Below are the code and all the weights of a small trained network. Each question names an input and a target symbol and asks about switching units off, where a switched-off unit gives its printed mean instead of its output.

import numpy as np


def w(rows, s, z=0):
    codes = np.array(rows[::2]) - 128.0
    scale = np.full(codes.shape[1], s)
    scale[-1] = z or s
    return codes * scale


def norm(h):
    return h / np.sqrt((h * h).mean(-1, keepdims=True) + 1e-5)


def f(y):
    return y / 2 * (1 + np.tanh(0.7978845608 * (y + 0.044715 * y**3)))


def softmax(a):
    e = np.exp(a - a.max(-1, keepdims=True))
    return e / e.sum(-1, keepdims=True)


def log_softmax(a):
    a = a - a.max(-1, keepdims=True)
    return a - np.log(np.exp(a).sum(-1, keepdims=True))


def net(x, mask):
    ids = ['αημπτω'.index(c) for c in x.split()]
    T = len(ids)
    res = E[ids] + P[:T]
    u = 0
    for l in range(2):
        q, k, v = (norm(res) @ M[l].T for M in (Q, K, V))
        z = softmax(np.where(np.tri(T) > 0, q @ k.T / 2**0.5, -1e9)) @ v
        res = res + np.where(mask[u], z, O[l][:, -1]) @ O[l][:, :-1]
        u += 1
        y = f(norm(res) @ A[l][:, :-1].T + A[l][:, -1])
        res = res + np.where(mask[u : u + 8], y, B[l][:, -1]) @ B[l][:, :-1]
        u += 8
    return log_softmax(norm(res)[-1] @ U[:, :-1].T + U[:, -1])


Q, K, V, O, A, B = {}, {}, {}, {}, {}, {}
E = w([
[146,140,212,179],'α',
[136,69,175,143],'η',
[16,168,168,190],'μ',
[96,172,104,6],'π',
[44,86,5,72],'τ',
[203,247,114,43],'ω',
],0.014)
P = w([
[253,104,244,14],'0',
[195,118,242,58],'1',
[173,124,229,82],'2',
[143,126,208,108],'3',
[141,136,196,129],'4',
[129,136,184,145],'5',
[118,146,170,154],'6',
[121,143,162,165],'7',
[117,142,151,176],'8',
[122,146,140,188],'9',
[128,163,141,203],'10',
[122,165,141,204],'11',
[117,123,155,206],'12',
],0.0064)
Q[0] = w([
[160,116,231,59],'L0H0',
[251,137,190,67],'L0H0',
],0.033)
K[0] = w([
[85,150,13,140],'L0H0',
[94,115,4,102],'L0H0',
],0.03)
V[0] = w([
[133,106,194,162],'L0H0',
[202,5,108,163],'L0H0',
],0.012)
O[0] = w([
[92,65,222,75,162],'L0H0',
[124,5,114,101,4],'L0H0',
],0.011,0.0013)
A[0] = w([
[195,87,17,98,153],'L0N0',
[138,49,108,87,2],'L0N1',
[231,123,154,86,83],'L0N2',
[60,104,96,73,76],'L0N3',
[2,153,32,59,37],'L0N4',
[147,170,84,35,142],'L0N5',
[78,76,46,236,42],'L0N6',
[13,114,108,179,192],'L0N7',
],0.018,0.004)
B[0] = w([
[20,177,229,24,164],'L0N0',
[178,67,88,200,197],'L0N1',
[91,252,166,138,158],'L0N2',
[73,248,53,119,232],'L0N3',
[17,37,46,238,255],'L0N4',
[82,23,109,9,192],'L0N5',
[65,187,185,190,178],'L0N6',
[237,241,159,205,239],'L0N7',
],0.019,0.006)
Q[1] = w([
[123,172,73,5],'L1H0',
[125,253,95,81],'L1H0',
],0.011)
K[1] = w([
[220,114,150,55],'L1H0',
[169,180,1,101],'L1H0',
],0.0096)
V[1] = w([
[254,139,145,47],'L1H0',
[146,157,146,179],'L1H0',
],0.032)
O[1] = w([
[212,77,48,7,5],'L1H0',
[136,85,111,177,164],'L1H0',
],0.019,0.023)
A[1] = w([
[141,205,59,52,149],'L1N0',
[192,152,109,133,69],'L1N1',
[94,229,153,90,118],'L1N2',
[132,171,2,157,3],'L1N3',
[62,148,201,64,148],'L1N4',
[127,149,107,178,129],'L1N5',
[70,97,44,122,34],'L1N6',
[145,213,150,86,36],'L1N7',
],0.028,0.0044)
B[1] = w([
[92,39,22,96,173],'L1N0',
[166,180,129,138,143],'L1N1',
[100,131,118,34,206],'L1N2',
[164,90,119,3,164],'L1N3',
[136,134,202,110,201],'L1N4',
[151,97,141,91,252],'L1N5',
[100,234,207,136,170],'L1N6',
[109,154,99,169,151],'L1N7',
],0.04,0.012)
U = w([
[94,124,24,131,245],'α',
[216,221,93,169,121],'η',
[159,72,240,86,105],'μ',
[45,229,158,3,3],'π',
[169,6,143,163,98],'τ',
[50,133,85,229,187],'ω',
],0.012,0.0062)

Each question gives the input, a string of symbols that net reads in full, and the target symbol t.
The units are the heads (2 rows each of Q, K, V and O) and the neurons (one row each of A and B). Each row of codes is followed by its name. A weight is (code - 128) times the scale printed after its matrix; where a second scale follows, it is the last column's (O, A, B and U).
mask holds one flag per unit, layer by layer, with each layer's heads first. A switched-off unit (its flag False) gives its mean, the last column of its rows in O or B, instead of its output. The means were averaged over made-up inputs and are rounded, as every weight is.
A unit's drop is (log p(t) with every unit on - log p(t) with that unit switched off) / (log p(t) with every unit on - log p(t) with every unit switched off).
The circuit of an input: a set's keep is (log p(t) with only the set's units on - log p(t) with every unit switched off) / (log p(t) with every unit on - log p(t) with every unit switched off). Starting from the 12 units with the biggest drops (on a tie, the unit counted first), units are removed one at a time, each time the one whose removal leaves the highest keep (on an exact tie, the one counted first), for as long as the keep stays at least 0.8.
units of the circuit, in order: the units of the circuit, biggest drop first
most important unit: the unit with the biggest drop
top k neurons: the k neurons with the biggest drops, biggest first
top k neurons in layer l: the k neurons of layer l with the biggest drops, biggest first
drop of u: that unit's drop, to one decimal
input η μ η ω ω ω α, target α: top 2 neurons => [L0N4; L1N0]
input μ ω η, target α: units of the circuit, in order => [L1H0; L0N4; L1N0]
input α α η π α ω α η, target α: top 2 neurons => [L0N6; L0N4]
input α η η μ α α, target η: top 2 neurons => [L0N3; L0N6]
input α μ α π ω α, target α: top neuron in layer 1 => [L1N0]
input μ α π ω π μ α α μ, target η: top 2 neurons in layer 1 => [L1N1; L1N7]
input α α μ, target η: top 3 neurons => [L0N4; L0N5; L1N1]
input η μ α η α π α, target π: top 2 neurons in layer 0 => [L0N4; L0N5]
input α π π η, target π: top 2 neurons in layer 1 => [L1N2; L1N7]
input μ α α α α α α ω α π, target α: top 2 neurons in layer 1 => [L1N0; L1N4]
input α α η, target τ: top 4 neurons in layer 0 => [L0N4; L0N7; L0N5; L0N2]
input τ μ α α μ α τ α μ ω, target α: top 3 neurons in layer 0 => [L0N4; L0N6; L0N3]
input μ α α α α μ ω μ μ α, target η: top 4 neurons in layer 0 => [L0N3; L0N4; L0N5; L0N2]
input α π α, target π: top 3 neurons in layer 0 => [L0N4; L0N7; L0N5]
input α α α α η, target τ: top 3 neurons in layer 0 => [L0N4; L0N7; L0N5]
input α α α μ η μ α η, target η: top 2 neurons in layer 1 => [L1N1; L1N0]
input α ω μ, target α: most important unit => L1H0
input μ τ τ ω, target α: top 3 neurons => [L0N4; L1N0; L0N5]
input α α α α, target μ: top 3 neurons in layer 0 => [L0N7; L0N4; L0N3]
input ω α α η α α α α μ η α α, target τ: drop of L1N6 => 0.3
input α μ η, target η: drop of L0N5 => 1.1
input α ω ω μ, target α: drop of L0H0 => 0.9
